Below is a small trained network, with its code and all its weights. Each question gives an input and a class and asks what happens when units are switched off, that is, made to give their printed mean instead of their output.

import numpy as np


def w(rows, s, z=0):
    codes = np.array(rows[::2]) - 128.0
    scale = np.full(codes.shape[1], s)
    scale[-1] = z or s
    return codes * scale


def f(y):
    return y / 2 * (1 + np.tanh(0.7978845608 * (y + 0.044715 * y**3)))


def log_softmax(a):
    a = a - a.max(-1, keepdims=True)
    return a - np.log(np.exp(a).sum(-1, keepdims=True))


def net(x, mask):
    res = np.array(x, float).reshape(1, 7) / 4 @ E
    y = f(res @ A[0][:, :-1].T + A[0][:, -1])
    res = res + np.where(mask, y, B[0][:, -1]) @ B[0][:, :-1]
    return log_softmax(res[-1] @ U[:, :-1].T + U[:, -1])


A, B = {}, {}
E = w([
[166,153,148,130,119,126,97,95,118],'x0',
[60,80,113,115,163,80,150,6,190],'x1',
[209,61,49,228,117,52,156,137,99],'x2',
[136,146,116,142,113,143,133,116,134],'x3',
[113,148,122,153,106,124,127,129,135],'x4',
[102,124,128,153,109,126,137,142,144],'x5',
[125,203,64,85,125,111,125,122,92],'x6',
],0.014)
A[0] = w([
[81,102,85,125,171,90,152,2,186,120],'N1',
[73,141,165,80,127,173,90,122,139,74],'N2',
[102,171,125,166,164,98,79,131,140,111],'N3',
[110,166,143,130,158,150,150,138,170,27],'N4',
[94,131,95,115,138,118,117,126,118,117],'N5',
[201,87,69,187,154,34,139,133,116,73],'N6',
[92,99,132,118,127,81,129,38,124,154],'N7',
[140,139,87,151,137,140,123,112,134,2],'N8',
[180,142,146,132,108,169,102,255,81,152],'N9',
[145,159,153,162,114,152,110,140,71,168],'N10',
[135,97,95,194,131,71,125,142,91,28],'N11',
[127,129,139,117,107,150,94,110,129,56],'N12',
[79,174,164,110,177,201,104,135,156,71],'N13',
],0.013,0.004)
B[0] = w([
[114,189,158,148,168,82,190,145,156,250],'N1',
[90,60,14,79,69,149,76,102,66,205],'N2',
[108,150,121,87,159,163,147,127,148,134],'N3',
[96,159,156,140,115,145,95,92,121,152],'N4',
[133,134,141,171,133,97,107,182,124,141],'N5',
[62,92,37,106,73,196,82,133,40,243],'N6',
[163,181,193,160,162,83,149,141,211,205],'N7',
[123,74,115,130,144,151,166,135,127,135],'N8',
[158,182,192,182,178,3,194,160,213,231],'N9',
[148,125,113,142,160,156,139,122,167,170],'N10',
[127,47,92,123,113,135,124,92,95,195],'N11',
[112,147,99,84,112,122,181,145,101,139],'N12',
[100,93,111,155,83,203,94,92,87,210],'N13',
],0.011,0.023)
U = w([
[177,174,188,185,185,97,212,209,193,254],'0',
[150,86,116,140,24,255,86,176,10,2],'1',
],0.0092,0.00098)

Each question gives the input, the list of numbers given to net, and the class t.
The units are the neurons (one row each of A and B). Each row of codes is followed by its name. A weight is (code - 128) times the scale printed after its matrix; where a second scale follows, it is the last column's (A, B and U).
mask holds one flag per neuron, in row order. A switched-off neuron (its flag False) gives its mean, the last column of its row in B, instead of its output. The means were averaged over made-up inputs and are rounded, as every weight is.
A unit's drop is (log p(t) with every unit on - log p(t) with that unit switched off) / (log p(t) with every unit on - log p(t) with every unit switched off).
The circuit of an input: a set's keep is (log p(t) with only the set's units on - log p(t) with every unit switched off) / (log p(t) with every unit on - log p(t) with every unit switched off). Starting from the 12 units with the biggest drops (on a tie, the unit counted first), units are removed one at a time, each time the one whose removal leaves the highest keep (on an exact tie, the one counted first), for as long as the keep stays at least 0.8.
circuit, biggest first: the units of the circuit, biggest drop first
k most important neurons: the k neurons with the biggest drops, biggest first
drop of u: that unit's drop, to one decimal
input [-8,-7,5,6,4,1,-3], class 0: circuit, biggest first : (N9)
input [8,-6,-6,4,-3,-7,-6], class 0: 4 most important neurons : (N9; N6; N11; N10)
input [-8,5,6,-7,8,6,6], class 1: 2 most important neurons : (N6; N9)
input [6,-5,-4,-4,-8,-2,3], class 0: 2 most important neurons : (N9; N6)
input [1,7,8,-1,6,-2,3], class 1: 3 most important neurons : (N6; N9; N11)
input [-8,4,5,8,-7,-1,7], class 1: 3 most important neurons : (N6; N9; N11)
input [8,3,-4,-7,-6,1,-5], class 1: 3 most important neurons : (N9; N2; N13)
input [-5,2,-4,1,0,-8,-3], class 1: drop of N9 : 1.3
input [-4,-6,3,-6,-4,-7,5], class 0: drop of N9 : 2.8
input [4,2,4,2,5,4,-3], class 1: drop of N9 : 1.0
